Every row comes from one small tree of marks. Brackets hold a mark, then the marks that hang from it, in the order of their numbers. Every link used is in the known rows. Which tree was each row made from?
Known rows
{K_333 {K_325 {K_254 {K_626 {K_188 K_436}}}} {K_411 K_932}}: [-2.51 -1.46  4.69 -2.59  1.05  0.02  3.15 -0.28 -0.17 -0.11 -3.16  0.51
 -1.75 -0.84  0.68 -0.06 -1.35 -3.36 -2.13  2.33  0.74 -1.64  1.60  1.53
 -2.78 -1.28 -0.45 -1.27  1.94  1.31 -0.23  2.01  0.74 -1.81  0.84 -1.03
 -3.06  0.51  0.20 -1.07  2.99  0.48  1.00]
{K_436 {K_932 {K_333 {K_254 K_429 {K_626 K_411}} K_325}}}: [ 0.86  0.78  1.28 -0.19  2.67  0.33  0.63  0.19 -2.65 -1.25  0.83  0.52
  1.26  1.77  0.98 -0.56 -2.72  0.67  0.12 -1.88  0.13  1.74 -0.58 -1.76
  0.74 -0.02 -1.99  1.27  0.99 -0.15 -1.18 -0.70  1.85 -1.02  0.07 -2.04
 -0.96  0.99  1.17  0.09  0.22 -0.61 -0.63]
{K_932 {K_188 K_436 K_626} {K_333 {K_325 K_254} K_411}}: [-2.13 -0.77  0.43 -1.24  1.97 -2.01  1.28  2.74 -0.29  1.99  1.35 -2.15
  0.14 -1.51 -2.89  2.98 -1.27 -0.12 -1.84  3.93  1.71 -1.55  0.44 -3.50
  0.57  2.31 -2.17 -0.33 -0.38  1.26  2.09  1.80  2.02 -1.94 -5.23  3.17
  0.53  1.26  2.58  2.06  0.85  1.64  0.82]
{K_325 {K_254 {K_333 K_411} K_626}}: [-1.27 -2.71 -1.33 -1.98 -1.08  0.79  0.95  0.57  0.07 -0.39 -0.12  0.05
  0.93  1.76  1.17  0.28  1.50 -1.20  1.59  2.98  2.27 -0.61  0.58 -2.14
 -0.22 -0.16  2.02 -0.13  0.47 -2.16  0.04 -0.26 -2.10 -0.59  0.08  0.58
  0.31  1.46 -0.22 -2.26  0.66 -1.77 -0.88]
{K_254 {K_333 K_411} {K_429 K_325} K_626}: [ 1.91 -3.55 -3.42  0.30 -2.75  2.67  0.30 -3.10 -1.71  2.99  0.18  1.76
  2.30  0.10  1.95 -1.18  0.96  0.52  1.87  2.73  0.93  1.26 -3.12  1.27
  0.23 -0.69  2.18  2.04 -0.24 -0.90  0.69 -1.75  0.62 -4.84  3.82 -0.71
  0.99 -1.27 -3.63 -2.21 -1.27  2.90 -1.07]
{K_325 {K_254 K_429 {K_626 {K_436 K_333}}}}: [ 1.77 -1.64 -1.60 -2.08 -0.90  1.83 -0.49  0.83 -0.30  0.89  0.63 -0.22
 -0.68 -0.09  1.86  2.02  2.26  1.55  2.49  0.77  1.96 -1.31  2.28 -1.21
  1.11 -0.14  1.44 -0.59  1.46 -1.04 -0.65 -3.05 -2.10  2.18  0.50 -1.76
  2.97  0.83 -0.78 -2.66 -0.68  0.14  0.12]
{K_254 {K_626 K_411 K_436}}: [ 1.73  1.47  2.84 -0.36  0.78 -0.37 -1.19  0.23  0.55 -1.09  0.94  1.60
 -0.14  1.72  2.72 -1.15  1.22 -1.75 -0.28 -2.76 -1.06 -1.09  0.08  2.05
  1.13 -1.10  2.05 -2.08  0.62  1.44 -0.71 -1.68 -0.53 -1.90  1.00 -0.85
  2.03 -2.91 -1.40  0.11 -1.54 -0.95 -0.65]
{K_436 K_325 {K_333 K_254} {K_626 {K_411 K_932}}}: [-1.54  3.33  2.52  1.54 -1.58 -2.37 -2.78  5.14  0.41 -2.01 -1.07 -0.61
  0.95 -1.62 -4.00 -2.80 -4.66  2.85 -4.45 -0.99 -3.35  3.90  2.90 -2.98
  3.30  0.22  0.05  1.61 -1.25 -0.07  0.72  1.29 -1.19  6.50 -2.20 -4.40
 -1.73 -0.50  2.32  3.19  0.81 -1.60 -0.62]
{K_254 K_325 K_333 {K_429 K_411} {K_626 K_436}}: [ 8.41 -4.03 -2.13 -0.17 -1.46  3.17  1.97 -2.72 -3.21  2.93  1.10  1.66
  0.18 -1.45  4.03 -0.94  2.12  0.24  0.94  2.12  0.31  1.15 -1.75 -1.13
  1.10 -0.88  1.84 -1.27  0.38  0.12 -1.64 -2.73  0.52 -3.62  5.63 -0.14
  3.57 -0.87 -3.80 -3.24 -2.65  5.07 -1.44]
{K_429 {K_254 K_333} K_411}: [-0.01  1.07 -2.68  0.18  0.22  1.59  1.42  0.23  0.13 -1.45  0.71  0.01
  3.10 -0.30 -0.19  2.10 -0.48 -1.53  0.82  2.06  1.36  7.06  1.35  0.34
 -2.40  1.15  1.36 -0.83 -1.33 -1.05  0.22  0.94  0.03 -1.38  0.76  0.83
 -0.90  1.42  1.70  0.25  1.99 -1.55 -0.73]
{K_325 {K_254 K_333 {K_429 K_411}}}: [ 0.35 -1.20 -3.12 -1.28 -2.07  1.65  0.69  0.57  0.84 -0.23  0.89  0.09
  0.96  0.19  1.10  2.69  1.69  1.02  3.47  2.18  3.05  0.47  0.51 -2.41
 -1.63  1.23  0.97  0.29  1.03 -2.62 -0.81 -1.40 -0.85  2.37 -0.08  0.44
  0.50  2.97  0.01 -2.31  1.44  0.00 -1.73]
{K_188 K_436 {K_626 K_411} K_932}: [-3.44  1.97 -0.79  0.69  1.59  2.47 -1.47 -2.24  5.93  0.95 -1.60 -2.54
  1.86 -1.42 -0.11 -1.57  2.21 -1.33  0.33 -2.27 -1.30 -2.45 -0.95  3.95
 -0.82  3.34 -2.73 -3.04 -0.50  0.91 -0.02  1.13 -1.74 -0.33 -0.97  1.87
 -0.56 -0.82 -3.41  1.38  1.11 -1.33 -3.83]
{K_436 K_325 {K_333 {K_254 K_626}}}: [ 0.50 -0.65  0.06 -0.23 -0.84 -0.89 -2.63  4.81 -3.12 -1.02  0.05  0.37
  0.72 -1.81 -2.81 -2.66 -2.60  2.15 -1.45  0.20 -1.02  3.09  2.62 -3.92
  5.50 -1.18  1.29  2.76  0.35 -1.30  0.18  1.47 -1.49  1.64 -1.30 -2.24
 -0.02  0.86  1.26 -0.08 -0.96 -0.87  1.77]
{K_254 K_325 {K_333 {K_411 {K_932 {K_188 K_436 K_626}}}}}: [-0.79 -2.55 -1.11  0.46 -0.20 -0.18  2.34 -3.72 -0.52  0.57 -0.70 -0.57
  0.30 -0.59  0.81 -0.97  0.55 -3.26 -0.41  4.21 -0.46 -0.98 -2.65 -0.40
 -1.72  0.02 -1.81 -0.63 -1.42 -1.05 -0.45  1.63  0.96 -1.34  1.69  2.11
 -0.95  0.70  0.04 -0.92  0.41  1.96 -2.06]
{K_411 {K_932 {K_333 {K_254 K_325}}}}: [-0.02  2.11  2.67 -1.08  2.36 -3.37 -0.30 -2.84  0.07 -0.16 -0.47 -0.05
  1.56 -0.35  0.83  1.44 -1.16 -0.48  2.17  0.42 -2.92  0.46 -2.21  0.96
 -3.06 -1.46 -3.74 -0.82  0.33 -0.48 -1.19  1.49  0.60  0.91 -1.55 -0.63
 -1.82  2.48  3.01 -1.94  1.83 -0.42 -2.31]
{K_626 {K_188 {K_333 K_254} K_436 K_932} K_325 K_411}: [-3.16  1.54  2.11  0.83 -0.39 -0.56  0.19 -0.86  3.37 -3.99 -2.92  1.19
 -3.49  0.86 -0.09 -5.20  0.11  2.96 -2.08 -5.75  1.81 -4.27 -1.31  0.70
 -0.94 -2.41 -2.12 -2.78  2.00  3.54 -0.77  2.19 -1.78 -0.96 -1.53  0.21
 -1.70 -1.48 -1.18  2.18 -0.60 -2.07  3.49]
{K_254 K_333 {K_626 K_188 {K_436 K_325}}}: [ 2.27 -2.44 -1.97 -0.27 -0.21  0.98 -0.16  0.10 -0.96 -1.50  0.99  0.84
 -2.10  0.55  1.60  0.74  1.32  0.89 -3.18 -0.72 -0.09 -0.07  1.21  0.04
  1.17 -1.58  4.27  0.46  0.56  0.74 -0.94 -0.63 -0.92 -1.44  2.37 -0.27
  2.51 -0.23 -1.58 -0.73 -2.97  0.61  1.48]
{K_188 K_333 K_436 {K_626 {K_325 K_254} K_411}}: [-4.55  2.06 -2.60  0.90 -1.55 -0.20 -1.40  2.07  3.97 -1.35 -0.33 -4.16
 -0.62 -1.21 -2.14 -3.19  2.53 -0.28  2.07 -0.47  0.58 -5.25 -1.17 -2.06
  1.10  3.43 -2.64 -2.22  0.03  0.57  2.09  0.98 -3.78  2.25 -2.36  2.93
  0.22 -1.57 -1.47  3.05  1.15 -1.76 -0.63]
{K_411 {K_932 {K_188 K_626} {K_333 K_254 K_325}}}: [-0.07  2.84  2.54 -1.27  1.83 -3.89  0.65 -0.52  0.11  0.69  0.11 -1.94
  0.21 -0.69 -2.44  2.95 -1.08  0.37  0.46  0.86 -2.22 -0.87 -1.28 -0.21
 -1.43 -0.13 -2.50  0.37  0.07  0.75  0.42  2.68  1.13  0.66 -4.10 -0.79
 -1.09  1.64  5.09 -0.15  1.82  1.51 -2.29]
{K_429 {K_254 K_325 K_333}}: [ 0.52 -1.23 -4.22  0.36  0.85  1.65  1.78 -2.28 -0.90 -1.96  0.31 -0.78
  2.17  0.46  2.84  2.71  0.26 -1.81  1.64  2.46  1.57  3.05  0.86  0.04
 -1.46 -0.68 -0.33 -0.70 -1.97 -1.54 -1.83  0.10 -1.39  1.02  1.59 -0.07
  0.53  0.30  0.73 -0.97  0.43  0.13 -0.41]
{K_254 {K_333 K_411} {K_429 K_325}}: [-0.51 -1.95 -3.61  1.49 -2.67  2.21 -0.26 -2.45 -0.44  0.83  0.47  1.76
  1.54 -0.46  0.87  0.91  0.23 -0.20  2.01  2.09  1.49  1.33 -2.95  1.42
 -1.79 -0.19 -0.18  2.56 -0.18 -1.68 -0.27 -0.90  1.82 -1.29  2.59  0.19
 -0.11  0.32 -2.08 -1.35  0.25  1.94 -0.94]
{K_932 {K_188 K_436} {K_333 K_254 K_325 K_411}}: [-1.12 -1.53  1.27 -1.32  2.63 -1.14  0.80  2.43 -1.27  1.13  0.59  1.23
  0.23 -0.61 -3.10  1.38 -3.03 -0.42 -1.55  1.68  2.70 -0.91 -0.69 -2.14
  0.96 -0.35 -3.09  0.82  1.34  1.52  1.32  3.34  4.15 -4.05 -4.95  2.84
 -0.47  0.92  2.87  0.15  0.41  1.09  0.93]
{K_626 K_325 {K_411 K_932}}: [-1.02  4.89  6.73  0.96 -1.09 -4.83 -0.41 -0.55  1.16 -4.57 -0.51  0.60
 -0.14  2.21  1.90 -2.28 -1.80  0.97  0.85 -4.29 -1.86 -1.58 -1.82  0.19
 -1.89 -2.86 -2.06 -1.99  0.24  1.91 -1.20  0.56 -1.01  0.44 -1.37 -2.97
 -2.30 -1.46  2.86  1.66  1.31 -0.94 -0.27]
{K_932 K_188 {K_333 K_411}}: [-2.01  0.64  1.74 -0.43  1.89 -3.46  0.74  0.52 -1.54  1.48  2.28  0.82
  1.31  1.44 -1.58  2.47 -1.89  0.44 -1.11  2.67  0.10  1.63 -1.18 -1.24
 -0.36  0.07 -0.41  1.09 -1.24  0.10  2.04  0.72  3.32 -1.70 -4.46  2.56
  0.54  2.02  4.07  1.51 -0.95  0.07  0.90]
{K_325 {K_254 K_429 K_626}}: [ 1.38 -1.58 -1.88 -2.28 -0.94  1.30  0.19 -0.31  0.21  1.47  0.43 -0.34
  0.83  0.92  2.98  2.27  2.40  1.25  4.06  1.39  1.92 -1.21  1.62 -0.61
 -0.22  0.41  2.08 -0.18  0.72 -1.85 -0.60 -3.10 -2.01  2.11  0.56 -1.01
  1.38  0.89 -1.23 -2.89  0.08  0.34 -0.87]
{K_932 {K_188 K_333 {K_626 K_325 K_411 K_436}}}: [-1.12  2.91  0.11  1.29 -1.15 -2.17  0.12  2.48  0.95 -0.82  1.88 -2.68
 -2.90  1.04 -3.43  0.11  1.87  0.18 -0.86 -1.22 -0.21 -3.29 -0.43 -1.28
  1.97  1.08  0.65 -0.11 -1.07  1.28  2.03  0.77 -0.70  2.63 -2.92  1.20
  2.18 -1.94  2.83  3.51 -1.42  0.29  0.45]
{K_333 {K_254 {K_429 K_325}} K_411}: [ 0.19 -0.86  0.57  0.85 -1.14  1.54 -1.32  0.29 -0.59  0.60 -1.91  3.10
  0.01 -1.00 -1.43 -0.58 -0.78 -2.43  2.37  0.13  1.76  0.37 -0.61  2.47
 -1.62 -1.00 -2.17  1.96  0.84 -0.71 -0.59  0.55  2.55 -0.89  1.03  0.24
 -2.14 -1.32 -0.65 -2.50  1.63 -1.04  0.75]
{K_932 {K_188 K_626} K_333}: [-0.59  2.17 -0.69  0.05  1.62 -4.56 -0.76  1.13 -0.33  1.72  3.56 -2.19
  1.41  0.22 -2.09  3.98  0.21  1.80  0.30  2.08 -1.34  0.77 -0.79 -2.47
  0.73  2.02  0.05  0.93 -2.40 -0.37  1.58  0.03  1.21  0.44 -5.31  2.56
  1.70  1.65  3.95  2.23 -0.88  0.91 -0.44]
{K_436 K_188 {K_626 K_325}}: [-0.31  0.94 -1.35  2.37 -0.94 -0.84 -1.38  1.17  0.51 -0.33  0.62 -0.18
 -0.43  1.32 -0.84  2.80 -2.38  0.91 -2.48 -1.80 -2.60  2.54  3.99  0.12
  0.99  1.63  2.46  1.50 -2.45 -1.76  1.44 -2.55 -0.09  4.96  0.59 -0.08
  0.13  0.54  0.93  2.67 -0.07 -1.43  1.34]
{K_254 K_325 K_429 {K_626 K_436}}: [ 7.45 -3.00 -0.55 -0.39  0.24  2.27  0.73 -3.27 -2.82  3.23  0.74  1.04
 -0.78 -0.96  5.62  0.48  2.38 -0.15  1.90  0.36 -0.73 -1.22 -0.02  1.59
  1.12 -1.58  1.05 -1.44 -0.01  0.41 -2.32 -4.27  0.07 -0.46  5.27 -1.30
  3.69 -2.23 -3.99 -3.26 -3.07  4.55 -0.11]
{K_254 K_333 {K_429 K_325 K_411} {K_626 K_188 K_436}}: [ 5.22 -2.70 -3.05  0.26 -1.96  2.02  0.12 -2.15 -0.99  1.74  1.35  1.96
 -1.61 -1.79  1.90  0.30  2.32  2.42 -1.15 -0.02  0.90  1.94 -1.17  0.80
 -0.67 -0.96  3.58 -0.47  0.73  1.24 -0.75 -2.64  1.10 -4.60  4.94 -0.78
  2.13 -1.09 -3.95 -1.26 -2.10  3.32  1.67]
{K_932 {K_188 {K_333 K_254 K_411}}}: [-3.01  0.03 -1.20 -0.34 -0.20 -0.20  1.09  1.05  0.06  0.99  0.38  0.02
 -1.21  1.73 -3.85 -0.32  0.76 -1.64  0.26  1.33  1.44 -1.30 -0.83  0.43
  0.85  0.38  0.94  2.04 -0.14 -0.92  2.53  2.23  1.65  1.20 -2.52  2.55
 -0.10  0.21  2.68  0.56 -0.55 -0.87 -0.04]
{K_626 {K_188 K_333 {K_436 K_325}} {K_411 K_932}}: [-5.06  3.19  1.15 -0.29  0.64 -1.29  0.81 -2.31  3.91 -2.82 -1.92  0.14
 -2.20  0.12  0.68 -2.14  0.09  0.63 -2.77 -2.13 -0.47 -3.68 -0.82  2.71
 -2.99  0.73 -0.53 -2.39  1.38  2.77  0.78  0.85  0.04  2.52 -1.38  0.27
 -2.09 -0.54 -0.54  3.54  0.23 -0.88  1.25]

Which tree is each row?
[ 1.17 -0.12  0.72  0.36 -2.30 -1.71 -0.21 -0.08 -0.69 -2.54  0.89  1.31
  1.73  3.07  2.31 -3.55  0.16  1.41  0.84 -1.39  0.10 -0.50 -2.58 -2.25
  2.12 -2.27  2.50 -0.03 -0.01  0.29 -0.31  0.02 -2.15 -4.53  0.17 -0.99
  0.91 -1.74 -0.34 -0.08 -1.49  0.20 -1.25]  {K_254 K_333 {K_626 K_325 K_411}}
[-3.41  0.11 -1.73  1.07  0.42  1.15 -2.64 -0.68  2.89  1.13 -1.18 -3.73
  0.68 -3.37 -2.46 -2.88  1.09  1.94 -0.34 -1.48 -2.01 -0.09  0.12  0.58
  2.17  1.37 -3.08 -1.28 -0.89  0.07  0.44  2.02 -3.23 -0.98 -0.76  0.67
 -0.12  1.22 -1.73  0.76  0.29 -0.84 -0.91]  {K_188 {K_436 K_333} {K_626 K_325} K_932}
[ 2.97 -2.03  1.20  0.20 -0.82  2.71 -1.23  0.53 -1.46  1.55 -1.95  3.14
 -1.01 -1.04 -0.89 -1.32 -0.07 -2.39  1.22 -0.48  1.53 -0.45 -0.12  2.79
 -0.03 -1.82 -1.08  0.87  1.49  0.81 -0.31 -0.22  1.86 -3.07  2.44 -0.70
 -0.10 -2.93 -1.77 -3.26  0.03 -0.50  1.20]  {K_333 {K_254 {K_429 K_325} {K_626 K_436}} K_411}
[-3.76  3.19  0.77  2.32  1.63 -1.16 -0.04 -0.79  2.23 -2.48  0.50 -0.63
 -1.12  2.71  1.02 -0.58 -1.56  0.62 -4.81 -3.22 -2.32  3.37  2.46  1.63
 -2.21  2.08  1.96  0.09 -2.78 -0.34 -0.65 -2.87  1.60  4.95  2.32 -2.07
 -2.89 -0.62 -0.13  4.47  0.28 -3.03  0.17]  {K_436 {K_626 K_188 K_411} K_932}
[-0.39 -0.13  1.50 -1.04  1.27  0.29  0.24 -2.13  1.88  0.04 -1.15  1.17
  0.11  1.07  3.10 -2.61  0.78  1.13 -2.23 -2.39 -0.51 -1.06  0.48  2.64
  0.07 -0.56  2.72 -2.28  0.34  2.03 -0.33 -0.80 -0.93 -2.64  0.83 -0.43
 -0.33 -1.70 -3.30  0.92 -1.69 -0.25  0.86]  {K_254 {K_626 {K_188 {K_436 K_325} K_932} K_411}}
[-0.16  1.15 -0.15  0.72  2.30 -1.92  0.13  1.00 -2.23 -0.74  2.14 -2.45
 -0.25  1.86 -2.38  0.80 -1.64  1.79 -0.41 -1.23 -0.39  1.41  0.08 -3.33
  1.04  1.02 -2.04  1.74 -1.35 -0.63  0.41  0.03  1.46  0.69 -1.89 -0.50
 -0.74  1.55  4.22  1.46 -0.41 -1.39  0.31]  {K_436 {K_932 {K_188 {K_626 K_325}} {K_333 K_254}}}
[-1.63 -1.53 -1.75  0.03 -0.61 -1.62 -1.27  0.20  0.96 -1.62  1.64 -0.94
  0.36 -0.25  1.10  1.33  1.00 -0.99  1.62  0.81  1.11  0.77 -0.79 -2.00
 -1.67 -1.07 -0.48 -0.68 -0.75 -2.69 -1.85  0.11 -1.18  1.20  1.55  0.02
 -1.88  0.84 -1.26 -0.34  2.15 -1.47  0.61]  {K_429 {K_325 {K_254 K_333}}}
[-1.39  0.22 -3.10 -0.46 -0.55  0.25  0.64  0.43  0.31  1.45  1.21 -0.49
 -0.93  1.54 -2.86  0.97  1.62  0.33  1.82  0.49  1.61 -1.76 -0.93  0.22
  1.28  0.63  1.28  2.36  0.11 -1.22  1.92  1.05  1.15  2.53 -2.45  1.76
  1.01  0.42  2.22 -0.03 -1.08  0.60 -0.90]  {K_932 {K_188 {K_333 {K_254 K_429}}}}
[ 2.73 -1.58 -2.18 -0.26 -0.82 -0.06 -0.72 -3.70 -0.63  2.85  0.71  1.26
 -0.36 -0.67  3.80  0.72  2.24  2.72  1.34 -0.26 -0.32  0.72 -0.33  2.90
 -0.88 -0.95  3.65  0.41 -0.64  0.11 -0.82 -3.92  0.44 -1.92  3.80 -1.49
  0.45 -1.76 -4.10 -1.04 -1.76  3.04  2.23]  {K_254 {K_429 K_325} {K_626 K_188}}
[ 0.86  1.84  3.81  1.77  1.46 -0.40 -1.23  0.88  0.49  0.09 -0.68 -2.27
 -0.81 -1.80 -1.74  0.72 -0.21  0.55 -1.86 -2.05 -3.09  0.42  0.01  0.82
 -0.36 -0.62 -3.74 -1.69 -0.88  2.01 -0.76  1.43 -2.02 -0.31 -0.79  0.09
  1.49  0.79  0.65  0.63 -0.22 -1.39  0.60]  {K_188 {K_626 K_325 K_436} {K_932 {K_333 K_411}}}
[ 0.00 -0.79  0.01  0.91  2.49  2.23  1.87  1.48 -4.94 -1.04  0.39 -0.26
  0.26  1.85 -1.29  2.12 -6.31  0.54 -5.10 -0.19 -1.04  3.34  3.80 -2.99
  1.86  2.70 -0.76  2.69 -0.19 -0.80  2.23 -1.82  2.35  3.36  0.24 -1.03
 -0.42  3.52  2.57  3.43 -1.16 -1.97  3.60]  {K_436 K_188 K_325 {K_932 {K_333 K_411}}}
[-3.35  3.52 -0.20  0.39 -1.28 -1.10  0.42  3.47  2.07 -1.64 -0.19 -2.97
 -0.65 -0.71 -2.29 -1.10  2.02 -2.54  0.95  1.05 -0.32 -3.31 -0.48 -2.10
  1.10  3.04  0.02 -0.42  0.10 -0.31  0.79  1.52 -3.03  3.89 -2.62  1.43
  0.25 -1.20 -0.01  3.27  2.15 -0.55 -1.35]  {K_188 {K_333 {K_325 K_254}} {K_626 K_411}}
[ 2.22  1.25 -0.10 -0.34 -0.58  0.81 -1.28 -0.11  0.53  0.54 -0.86  1.92
  0.66 -0.96 -0.86  0.77  0.30 -0.32  3.98 -1.20  0.47  0.95 -0.28  1.92
 -1.64 -0.06 -1.12  1.19  1.47 -1.07 -1.07  0.32  1.61  0.87 -0.05 -0.24
 -1.48  0.62  0.80 -3.19  1.78 -0.26 -2.03]  {K_333 {K_254 {K_429 {K_411 K_932}}}}
[-3.18  2.09  1.24  0.47  0.84 -1.65 -0.82 -0.37  3.22 -3.68 -0.29  1.81
 -1.67  0.31  2.37 -0.63 -0.28  0.68 -2.95 -3.16  0.90 -2.08  1.32  1.65
 -2.02  0.50  0.86 -2.06  0.53  2.22 -1.13 -0.83  1.07  1.07 -1.07  0.91
 -1.64 -1.41 -1.60  3.34 -0.35 -1.00  2.69]  {K_626 {K_188 {K_436 K_325}} K_411}
[ 2.05 -2.70  2.73 -0.38  0.38  0.22  0.43 -0.11 -2.38  0.96 -2.46  2.91
  0.02 -0.06  0.30 -3.52 -0.43 -4.37  0.89  1.62  0.39  0.00 -0.23  0.66
  0.24 -2.01 -0.78 -0.08  0.03 -0.55 -0.97  1.21  1.07 -3.38  1.91  1.13
 -1.77 -2.04 -0.94 -3.11  0.41 -1.15  0.75]  {K_333 {K_254 K_325 K_626} K_411}
[-0.94  0.55  2.38 -0.71  3.14  0.10  0.40 -1.31  0.47  0.54 -0.19  0.26
  2.28  0.06  1.23  1.26 -1.26  0.30 -0.40 -1.03 -1.73  2.25 -1.03  1.54
 -0.87 -1.45 -1.72 -0.36  0.49 -0.38 -1.76  2.03 -0.20 -0.62 -1.02  0.12
 -0.45  3.26 -0.26 -0.81  0.61 -0.31 -1.58]  {K_188 {K_932 {K_333 K_325}}}
[ 1.23  0.71 -2.10  1.33 -0.49  0.84 -0.75  2.80 -1.29 -0.35  0.45 -1.64
 -0.32 -0.70 -1.81  3.96 -1.88 -0.42 -2.25 -0.03 -2.04  0.43  4.82 -1.21
  2.45  3.82  2.19  2.21 -1.25 -1.41  1.62 -1.55 -0.67  5.78 -0.73  0.58
  0.98  1.00  0.90  2.93 -0.44 -0.20  1.99]  {K_436 {K_188 K_626} K_325}
[ 5.91 -0.99  0.19 -0.02 -0.65  1.67 -0.98 -0.89 -1.28  3.41  1.56  1.20
 -0.05 -2.03  2.24  0.16  1.57  0.48  1.02 -0.85 -0.87  2.55 -0.34  2.26
  0.04 -0.57  2.04 -1.28  0.32  0.88 -0.42 -3.30  1.20 -3.08  5.07 -1.42
  1.54 -2.13 -3.98 -1.40 -1.06  2.54  0.61]  {K_254 {K_429 K_325 K_411} {K_626 K_436}}
[-1.26  0.81 -0.44  1.61 -1.97  3.19  0.29  0.34  1.06  1.98 -3.85 -2.35
 -0.91 -1.52 -4.91 -3.64  1.49  0.08  1.56 -0.46 -0.86 -1.89 -1.69  1.67
  0.73  0.75 -2.90  1.20  0.13  0.35  1.60  3.13 -3.19  1.45 -0.38  0.77
 -0.11 -0.26 -0.68 -0.56  0.55 -1.23 -0.72]  {K_188 {K_333 {K_254 K_429} K_411} {K_626 K_325} K_932}
[-1.50 -0.32  4.28 -0.84  0.89  0.37  1.64  1.59  0.07  0.04 -3.37  1.27
 -1.64 -1.12 -3.64 -0.44 -3.05 -3.99 -2.12  0.54  0.66 -1.07  0.79  2.16
 -1.44 -1.35 -2.55  1.15  1.70  1.30  0.21  4.59  3.26 -1.12 -0.89 -0.64
 -3.86 -0.86  2.38 -1.29  3.36  0.36 -0.91]  {K_333 K_254 K_325 {K_411 {K_932 {K_188 {K_436 K_626}}}}}
[ 0.43 -3.04 -2.86 -1.90 -2.20  2.61  1.21 -0.49 -0.31  1.11 -0.28  0.44
  1.12  1.26  1.89  1.25  1.88  0.65  3.05  3.17  3.08 -1.13  0.29 -1.41
 -0.33  0.35  1.95  0.74  1.03 -1.88  0.16 -1.94 -1.59  0.04  0.60 -0.34
  1.51  1.28 -1.02 -3.16  0.01  0.37 -1.31]  {K_325 {K_254 {K_333 K_411} K_429 K_626}}
[ 3.12 -0.42  2.41  0.01  0.30 -1.03 -1.54  0.90 -1.46 -0.84  1.29  0.28
 -1.38  0.91  2.20 -0.59  0.84  0.04  0.10 -2.93 -1.59 -0.15  1.00  0.73
  1.73 -2.91  1.79 -0.98  0.13  0.90 -1.04 -1.20 -1.46 -1.97  2.44 -1.19
  1.80 -1.72 -0.75 -1.23 -1.88 -0.33  1.37]  {K_254 {K_626 K_325 K_436}}
